Here is a tiny trained network, its code and every weight. The questions are about switching its units off for an input and a target symbol, where a switched-off unit gives its printed mean instead of its output.

import numpy as np


def w(rows, s, z=0):
    codes = np.array(rows[::2]) - 128.0
    scale = np.full(codes.shape[1], s)
    scale[-1] = z or s
    return codes * scale


def norm(h):
    return h / np.sqrt((h * h).mean(-1, keepdims=True) + 1e-5)


def f(y):
    return np.maximum(y, 0)


def softmax(a):
    e = np.exp(a - a.max(-1, keepdims=True))
    return e / e.sum(-1, keepdims=True)


def log_softmax(a):
    a = a - a.max(-1, keepdims=True)
    return a - np.log(np.exp(a).sum(-1, keepdims=True))


def net(x, mask):
    ids = ['ΓΛΞΦΨαβδεηθμστω'.index(c) for c in x.split()]
    T = len(ids)
    res = E[ids] + P[:T]
    u = 0
    for l in range(3):
        q, k, v = (norm(res) @ M[l].T for M in (Q, K, V))
        z = softmax(np.where(np.tri(T) > 0, q @ k.T / 3**0.5, -1e9)) @ v
        res = res + np.where(mask[u], z, O[l][:, -1]) @ O[l][:, :-1]
        u += 1
        y = f(norm(res) @ A[l][:, :-1].T + A[l][:, -1])
        res = res + np.where(mask[u : u + 4], y, B[l][:, -1]) @ B[l][:, :-1]
        u += 4
    return log_softmax(norm(res)[-1] @ U[:, :-1].T + U[:, -1])


Q, K, V, O, A, B = {}, {}, {}, {}, {}, {}
E = w([
[79,79,178,143,144],'Γ',
[73,87,160,204,168],'Λ',
[111,86,159,203,151],'Ξ',
[101,84,166,56,121],'Φ',
[126,98,173,151,136],'Ψ',
[83,130,129,138,142],'α',
[79,115,164,142,145],'β',
[124,127,134,167,189],'δ',
[73,107,172,129,122],'ε',
[177,172,2,121,183],'η',
[137,103,166,100,115],'θ',
[130,141,160,81,117],'μ',
[94,117,160,136,118],'σ',
[81,94,152,198,147],'τ',
[65,110,145,155,173],'ω',
],0.014)
P = w([
[162,162,116,134,107],'0',
[113,100,145,5,187],'1',
[93,84,90,150,95],'2',
[141,87,160,74,164],'3',
[89,80,91,149,95],'4',
[150,83,171,104,146],'5',
[91,78,89,152,95],'6',
[160,80,177,123,132],'7',
[89,74,87,152,94],'8',
],0.019)
Q[0] = w([
[132,71,99,66,63],'L0H1',
[225,247,232,67,145],'L0H1',
[114,153,24,146,123],'L0H1',
],0.012)
K[0] = w([
[161,133,136,86,94],'L0H1',
[119,4,74,82,130],'L0H1',
[138,208,107,103,152],'L0H1',
],0.014)
V[0] = w([
[69,92,222,152,199],'L0H1',
[154,16,63,112,150],'L0H1',
[72,255,77,182,162],'L0H1',
],0.0097)
O[0] = w([
[149,96,184,74,201,1],'L0H1',
[214,116,173,113,86,44],'L0H1',
[149,2,77,145,110,183],'L0H1',
],0.016,0.0027)
A[0] = w([
[100,85,165,56,207,232],'L0N1',
[160,118,151,27,44,57],'L0N2',
[95,99,218,183,85,254],'L0N3',
[151,181,47,15,255,72],'L0N4',
],0.014,0.0045)
B[0] = w([
[194,249,94,135,192,254],'L0N1',
[153,80,132,190,97,177],'L0N2',
[190,200,75,103,172,197],'L0N3',
[111,189,242,154,175,223],'L0N4',
],0.015,0.0089)
Q[1] = w([
[204,132,53,2,51],'L1H1',
[141,151,96,207,250],'L1H1',
[190,181,172,77,67],'L1H1',
],0.0053)
K[1] = w([
[91,130,91,196,205],'L1H1',
[162,148,146,3,186],'L1H1',
[146,254,97,187,87],'L1H1',
],0.0063)
V[1] = w([
[32,61,108,149,68],'L1H1',
[89,129,2,92,54],'L1H1',
[53,60,217,50,32],'L1H1',
],0.0071)
O[1] = w([
[99,109,48,176,151,57],'L1H1',
[92,44,133,172,138,108],'L1H1',
[201,140,2,175,206,2],'L1H1',
],0.01,0.0085)
A[1] = w([
[160,96,141,205,148,130],'L1N1',
[151,118,40,163,197,113],'L1N2',
[177,175,173,90,179,80],'L1N3',
[97,46,142,8,195,3],'L1N4',
],0.013,0.0049)
B[1] = w([
[162,137,153,75,123,151],'L1N1',
[120,78,181,117,131,174],'L1N2',
[186,119,158,103,164,254],'L1N3',
[161,129,202,250,168,141],'L1N4',
],0.017,0.009)
Q[2] = w([
[87,98,74,97,118],'L2H1',
[168,111,65,166,248],'L2H1',
[87,162,116,102,150],'L2H1',
],0.015)
K[2] = w([
[61,105,92,185,116],'L2H1',
[130,78,11,106,246],'L2H1',
[17,207,159,122,183],'L2H1',
],0.012)
V[2] = w([
[141,74,5,212,60],'L2H1',
[54,60,142,101,203],'L2H1',
[51,213,194,139,103],'L2H1',
],0.012)
O[2] = w([
[116,209,163,138,141,1],'L2H1',
[101,83,172,98,214,113],'L2H1',
[127,104,6,149,180,212],'L2H1',
],0.017,0.0054)
A[2] = w([
[198,129,205,71,99,21],'L2N1',
[177,117,17,121,95,146],'L2N2',
[112,194,214,109,253,112],'L2N3',
[79,237,76,168,73,2],'L2N4',
],0.015,0.0053)
B[2] = w([
[70,124,40,116,197,212],'L2N1',
[132,135,174,102,19,167],'L2N2',
[190,240,64,77,39,251],'L2N3',
[231,151,202,188,255,193],'L2N4',
],0.015,0.012)
U = w([
[150,192,119,77,127,95],'Γ',
[176,86,117,96,197,122],'Λ',
[173,63,152,102,77,161],'Ξ',
[152,140,135,126,4,74],'Φ',
[99,103,62,147,88,199],'Ψ',
[77,99,153,136,108,252],'α',
[74,123,171,79,190,121],'β',
[94,143,198,66,61,109],'δ',
[86,113,81,130,185,143],'ε',
[149,150,211,167,83,114],'η',
[158,158,50,211,87,34],'θ',
[112,147,113,184,225,68],'μ',
[55,184,107,128,98,135],'σ',
[148,69,121,185,136,155],'τ',
[141,76,214,99,147,115],'ω',
],0.025,0.011)

Each question gives the input, a string of symbols that net reads in full, and the target symbol t.
The units are the heads (3 rows each of Q, K, V and O) and the neurons (one row each of A and B). Each row of codes is followed by its name. A weight is (code - 128) times the scale printed after its matrix; where a second scale follows, it is the last column's (O, A, B and U).
mask holds one flag per unit, layer by layer, with each layer's heads first. A switched-off unit (its flag False) gives its mean, the last column of its rows in O or B, instead of its output. The means were averaged over made-up inputs and are rounded, as every weight is.
A unit's drop is (log p(t) with every unit on - log p(t) with that unit switched off) / (log p(t) with every unit on - log p(t) with every unit switched off).
unit that matters most: the unit with the biggest drop
k most important neurons: the k neurons with the biggest drops, biggest first
k most important neurons of layer l: the k neurons of layer l with the biggest drops, biggest first
drop of u: that unit's drop, to one decimal
input ω θ β ε η Γ η, target ω: unit that matters most -> L0H1
input β Ψ μ μ, target Λ: 2 most important neurons -> [L2N3; L2N1]
input Ξ μ θ θ θ, target Ξ: 2 most important neurons -> [L2N2; L2N3]
input μ θ σ Γ η Φ τ, target μ: 4 most important neurons -> [L2N4; L0N1; L2N3; L0N4]
input θ δ Ξ θ η ω η Ψ Γ, target θ: 3 most important neurons of layer 2 -> [L2N2; L2N4; L2N3]
input δ η β η ε θ σ, target δ: 2 most important neurons -> [L0N1; L1N2]
input θ η η, target θ: 2 most important neurons -> [L2N2; L2N4]
input θ α Ψ δ Ψ μ σ, target θ: 2 most important neurons -> [L2N4; L2N2]
input τ Ψ η Ξ ω, target τ: 2 most important neurons -> [L1N4; L0N4]
input ω ε β δ μ, target ω: 2 most important neurons -> [L0N4; L1N2]
input μ η η η, target Ξ: 2 most important neurons of layer 2 -> [L2N3; L2N2]
input μ Λ η Φ β θ η μ σ, target μ: 2 most important neurons -> [L2N4; L0N1]
input μ ω ω η η Ψ α, target μ: 2 most important neurons -> [L2N4; L0N1]
input α η μ η η η η, target α: 3 most important neurons -> [L0N1; L1N2; L2N3]
input η Λ δ σ σ η, target Λ: 2 most important neurons -> [L0N4; L2N1]
input μ δ α τ η ω β, target μ: 2 most important neurons of layer 2 -> [L2N4; L2N3]
input ε Ψ μ μ η ω η, target ε: most important neuron of layer 1 -> [L1N3]
input β η η μ η Λ θ η, target Φ: 2 most important neurons of layer 0 -> [L0N4; L0N1]
input θ Ψ η μ σ θ η θ η, target θ: 3 most important neurons of layer 2 -> [L2N2; L2N4; L2N3]
input Ψ Ξ η η θ η μ ε σ, target Ψ: drop of L2N2 -> 0.1
input η μ α, target η: drop of L0H1 -> 1.7
input μ η μ, target μ: drop of L0N1 -> 0.6
input ε Ξ Ξ, target ε: most important neuron of layer 2 -> [L2N4]
